Here is a tiny trained network, its code and every weight. The questions are about switching its units off for an input and a target symbol, where a switched-off unit gives its printed mean instead of its output.

import numpy as np


def w(rows, s, z=0):
    codes = np.array(rows[::2]) - 128.0
    scale = np.full(codes.shape[1], s)
    scale[-1] = z or s
    return codes * scale


def f(y):
    return np.maximum(y, 0)


def softmax(a):
    e = np.exp(a - a.max(-1, keepdims=True))
    return e / e.sum(-1, keepdims=True)


def log_softmax(a):
    a = a - a.max(-1, keepdims=True)
    return a - np.log(np.exp(a).sum(-1, keepdims=True))


def net(x, mask):
    ids = ['αβδεζθλμξπτψω'.index(c) for c in x.split()]
    T = len(ids)
    res = E[ids] + P[:T]
    r = res
    for j in range(3):
        rows = slice(2 * j, 2 * j + 2)
        q, k, v = (r @ M[0][rows].T for M in (Q, K, V))
        z = softmax(np.where(np.tri(T) > 0, q @ k.T / 2**0.5, -1e9)) @ v
        o = O[0][rows]
        res = res + np.where(mask[j], z, o[:, -1]) @ o[:, :-1]
    y = f(res @ A[0][:, :-1].T + A[0][:, -1])
    res = res + np.where(mask[3:15], y, B[0][:, -1]) @ B[0][:, :-1]
    return log_softmax(res[-1] @ U[:, :-1].T + U[:, -1])


Q, K, V, O, A, B = {}, {}, {}, {}, {}, {}
E = w([
[189,175,88,112,93,136,97,173,49,96,135,56],'α',
[149,179,102,99,130,180,119,116,163,30,136,67],'β',
[117,242,177,134,47,129,117,105,178,128,200,111],'δ',
[143,225,83,130,87,181,191,175,114,110,3,131],'ε',
[108,164,90,70,67,126,117,115,105,167,47,141],'ζ',
[145,124,223,96,123,143,213,162,179,159,101,98],'θ',
[45,69,121,154,109,162,62,169,188,147,88,103],'λ',
[129,206,151,196,114,78,124,101,151,115,101,75],'μ',
[173,106,220,130,90,124,108,58,77,154,79,121],'ξ',
[142,56,158,192,60,130,181,121,122,112,70,137],'π',
[160,139,183,204,188,198,130,154,88,80,81,161],'τ',
[95,165,124,189,99,156,195,43,108,59,130,125],'ψ',
[102,195,178,54,124,102,165,70,74,117,74,166],'ω',
],0.019)
P = w([
[192,168,94,129,175,204,177,135,156,228,97,79],'0',
[186,163,114,121,126,191,144,142,163,203,89,93],'1',
[166,155,120,115,119,180,130,135,159,195,98,113],'2',
[153,138,139,112,113,166,122,137,163,178,91,112],'3',
[145,150,149,119,108,148,120,136,148,161,92,117],'4',
[133,148,154,124,99,135,114,137,142,145,88,117],'5',
[120,134,165,116,97,122,108,139,143,134,97,129],'6',
[120,131,172,122,100,110,114,131,140,111,101,138],'7',
[109,133,172,125,101,99,113,136,131,92,97,145],'8',
[102,128,182,122,98,88,110,131,125,75,99,148],'9',
[91,120,182,129,102,72,115,128,123,57,109,163],'10',
[83,119,189,119,104,61,113,132,125,35,103,172],'11',
[77,125,188,123,98,52,110,129,115,20,106,168],'12',
[83,118,199,136,97,43,117,139,120,6,89,190],'13',
],0.011)
Q[0] = w([
[128,169,189,147,83,173,130,145,120,114,43,122],'head 0',
[163,99,119,139,133,140,154,121,111,130,152,207],'head 0',
[135,153,160,152,96,117,89,109,117,101,83,85],'head 1',
[147,128,175,88,6,171,154,137,114,102,43,130],'head 1',
[113,59,109,124,173,146,148,87,92,162,182,184],'head 2',
[115,142,64,123,144,108,91,127,138,132,196,130],'head 2',
],0.012)
K[0] = w([
[49,115,164,109,118,24,108,139,142,1,149,172],'head 0',
[114,180,98,114,168,144,131,139,165,190,160,89],'head 0',
[96,99,169,133,137,89,146,126,149,27,105,184],'head 1',
[18,139,213,165,153,81,93,126,114,61,121,160],'head 1',
[151,184,79,113,142,157,188,144,168,218,108,89],'head 2',
[198,103,139,135,135,203,202,128,167,228,79,142],'head 2',
],0.0087)
V[0] = w([
[165,139,116,157,188,102,26,198,161,124,121,41],'head 0',
[77,103,104,186,96,211,169,149,196,90,201,141],'head 0',
[165,134,157,163,160,100,164,68,87,39,199,111],'head 1',
[109,185,183,42,175,235,162,195,135,89,178,162],'head 1',
[100,192,53,66,98,116,117,137,85,116,155,105],'head 2',
[113,178,139,118,158,168,149,66,254,117,121,98],'head 2',
],0.0078)
O[0] = w([
[139,179,209,147,153,80,92,108,148,61,2,37,49],'head 0',
[92,113,171,244,31,203,167,133,105,110,189,41,123],'head 0',
[164,177,136,110,144,211,99,117,191,217,135,73,219],'head 1',
[37,138,193,100,205,155,107,168,93,168,142,107,46],'head 1',
[118,227,83,56,83,80,149,130,91,115,205,41,118],'head 2',
[127,152,135,90,162,155,114,145,199,53,213,210,253],'head 2',
],0.0079,0.0056)
A[0] = w([
[223,85,125,150,158,139,135,171,67,169,159,117,153],'neuron 0',
[191,97,152,174,84,149,59,136,150,213,123,157,119],'neuron 1',
[159,137,58,139,81,168,1,159,54,106,111,178,74],'neuron 2',
[194,170,88,202,166,75,162,146,126,182,147,97,103],'neuron 3',
[47,189,127,165,110,87,61,137,137,137,227,67,94],'neuron 4',
[170,160,212,76,117,99,161,92,130,133,164,109,49],'neuron 5',
[189,140,112,176,205,207,37,155,75,87,136,152,104],'neuron 6',
[56,134,90,95,166,103,137,109,91,149,116,196,1],'neuron 7',
[168,89,61,208,114,71,63,121,127,87,82,138,77],'neuron 8',
[133,103,77,172,103,152,160,102,149,158,168,120,76],'neuron 9',
[138,162,131,139,142,90,150,83,143,59,108,72,145],'neuron 10',
[135,125,94,162,97,115,143,110,189,119,116,72,145],'neuron 11',
],0.0071,0.0061)
B[0] = w([
[33,97,70,21,158,122,94,177,53,125,164,44,164],'neuron 0',
[134,166,99,224,90,179,100,72,20,113,139,190,203],'neuron 1',
[42,149,255,133,78,80,231,44,234,134,125,95,171],'neuron 2',
[154,7,117,75,107,175,93,108,211,78,124,148,176],'neuron 3',
[193,127,142,220,190,69,96,180,55,183,75,214,195],'neuron 4',
[250,140,54,68,157,199,91,185,83,123,144,89,175],'neuron 5',
[80,197,102,221,85,19,125,7,141,201,169,16,171],'neuron 6',
[133,125,193,200,126,151,202,225,107,40,155,41,156],'neuron 7',
[169,119,61,98,248,70,234,25,145,126,87,71,214],'neuron 8',
[133,89,128,57,108,93,45,174,92,154,9,90,210],'neuron 9',
[71,58,109,71,137,228,143,157,114,208,160,148,254],'neuron 10',
[157,102,176,90,100,109,152,187,169,73,239,56,250],'neuron 11',
],0.0048,0.0065)
U = w([
[103,182,81,125,85,54,149,97,84,182,139,29,144],'α',
[129,191,152,90,93,107,87,75,236,36,154,87,140],'β',
[107,177,128,154,61,188,79,104,154,108,221,115,149],'δ',
[132,183,70,146,201,110,159,144,58,92,168,170,71],'ε',
[110,233,39,164,108,141,173,177,111,98,72,126,2],'ζ',
[35,100,210,153,148,140,102,110,141,150,78,94,139],'θ',
[94,63,143,186,95,96,139,159,86,42,121,129,160],'λ',
[238,188,167,168,124,53,103,87,207,165,93,174,179],'μ',
[41,156,22,58,160,86,127,51,136,194,163,215,162],'ξ',
[188,87,89,102,164,184,53,74,49,118,101,127,81],'π',
[86,167,143,175,212,151,147,69,89,136,143,75,64],'τ',
[112,117,95,168,85,176,251,1,130,146,224,139,143],'ψ',
[121,121,203,79,154,113,196,147,113,159,169,130,108],'ω',
],0.0056,0.0059)

Each question gives the input, a string of symbols that net reads in full, and the target symbol t.
The units are the heads (2 rows each of Q, K, V and O) and the neurons (one row each of A and B). Each row of codes is followed by its name. A weight is (code - 128) times the scale printed after its matrix; where a second scale follows, it is the last column's (O, A, B and U).
mask holds one flag per unit, heads first, then neurons. A switched-off unit (its flag False) gives its mean, the last column of its rows in O or B, instead of its output. The means were averaged over made-up inputs and are rounded, as every weight is.
A unit's drop is (log p(t) with every unit on - log p(t) with that unit switched off) / (log p(t) with every unit on - log p(t) with every unit switched off).
The circuit of an input: a set's keep is (log p(t) with only the set's units on - log p(t) with every unit switched off) / (log p(t) with every unit on - log p(t) with every unit switched off). Starting from the 12 units with the biggest drops (on a tie, the unit counted first), units are removed one at a time, each time the one whose removal leaves the highest keep (on an exact tie, the one counted first), for as long as the keep stays at least 0.8.
units of the circuit, in order: the units of the circuit, biggest drop first
most important unit: the unit with the biggest drop
k most important neurons: the k neurons with the biggest drops, biggest first
heads that matter: for each layer, one digit per head in row order, 1 if its drop is at least 0.15 and else 0, layers parted by /
input ζ μ μ α, target β: units of the circuit, in order	[head 0; neuron 2]
input β ψ β ψ ψ ζ, target δ: most important neuron	[neuron 8]
input μ β μ α β λ θ, target λ: heads that matter	010
input α α ξ ψ μ μ β θ, target β: heads that matter	101
input α λ β δ α θ α θ, target α: heads that matter	001
input θ δ ε ζ β β α ψ π ψ θ ε μ π, target μ: heads that matter	110
input β θ μ, target β: heads that matter	101
input μ β μ ζ ε μ θ ζ μ μ ψ ψ π, target δ: units of the circuit, in order	[head 1; head 0; neuron 8]
input μ μ θ ψ θ, target δ: heads that matter	100
input δ α λ ξ θ π ε, target ψ: 2 most important neurons	[neuron 2; neuron 8]
input μ μ α λ μ ψ μ ψ β, target δ: units of the circuit, in order	[head 0; neuron 8]
input β ω θ ε μ α α ξ, target π: units of the circuit, in order	[neuron 5; head 0; neuron 6; neuron 2]
input ω α α ψ λ ζ ψ ζ ω θ ξ, target ξ: heads that matter	100
input π ψ μ λ λ τ τ μ, target θ: heads that matter	111
input μ α μ μ μ ξ μ μ μ μ μ α, target β: most important unit	head 1
input λ ε μ ψ μ ζ ε ψ θ θ, target δ: heads that matter	110
input ξ π ζ μ λ π μ μ ξ μ, target μ: heads that matter	111
input μ τ μ δ, target μ: 2 most important neurons	[neuron 4; neuron 10]
input μ ε ξ ζ μ ψ δ β θ α, target α: heads that matter	001
input μ β μ μ β μ μ μ α ξ ζ, target μ: units of the circuit, in order	[head 0; head 1; neuron 10]
input μ ψ τ β τ β ψ α β λ θ, target λ: heads that matter	110
input ψ ψ ψ μ ψ ψ μ π λ ε ψ θ, target ψ: most important neuron	[neuron 1]
input α ξ μ μ θ β μ μ ξ ζ ψ ψ π ξ, target ψ: 2 most important neurons	[neuron 1; neuron 4]
input π ψ ψ ψ π ω τ ψ μ β ψ ε, target δ: units of the circuit, in order	[head 0; head 1]
input ψ ω ξ μ θ, target μ: units of the circuit, in order	[head 0; neuron 10]
input μ θ μ μ, target β: heads that matter	100
input τ λ ξ θ θ τ μ, target θ: units of the circuit, in order	[head 1; head 2]
input π μ μ θ α δ ψ ε μ ω μ, target ξ: units of the circuit, in order	[head 0]
input ζ ψ ζ α π, target α: 2 most important neurons	[neuron 9; neuron 0]
input τ α μ ψ β μ μ ψ μ μ α θ ξ, target π: units of the circuit, in order	[neuron 5; head 2; head 0; neuron 2]
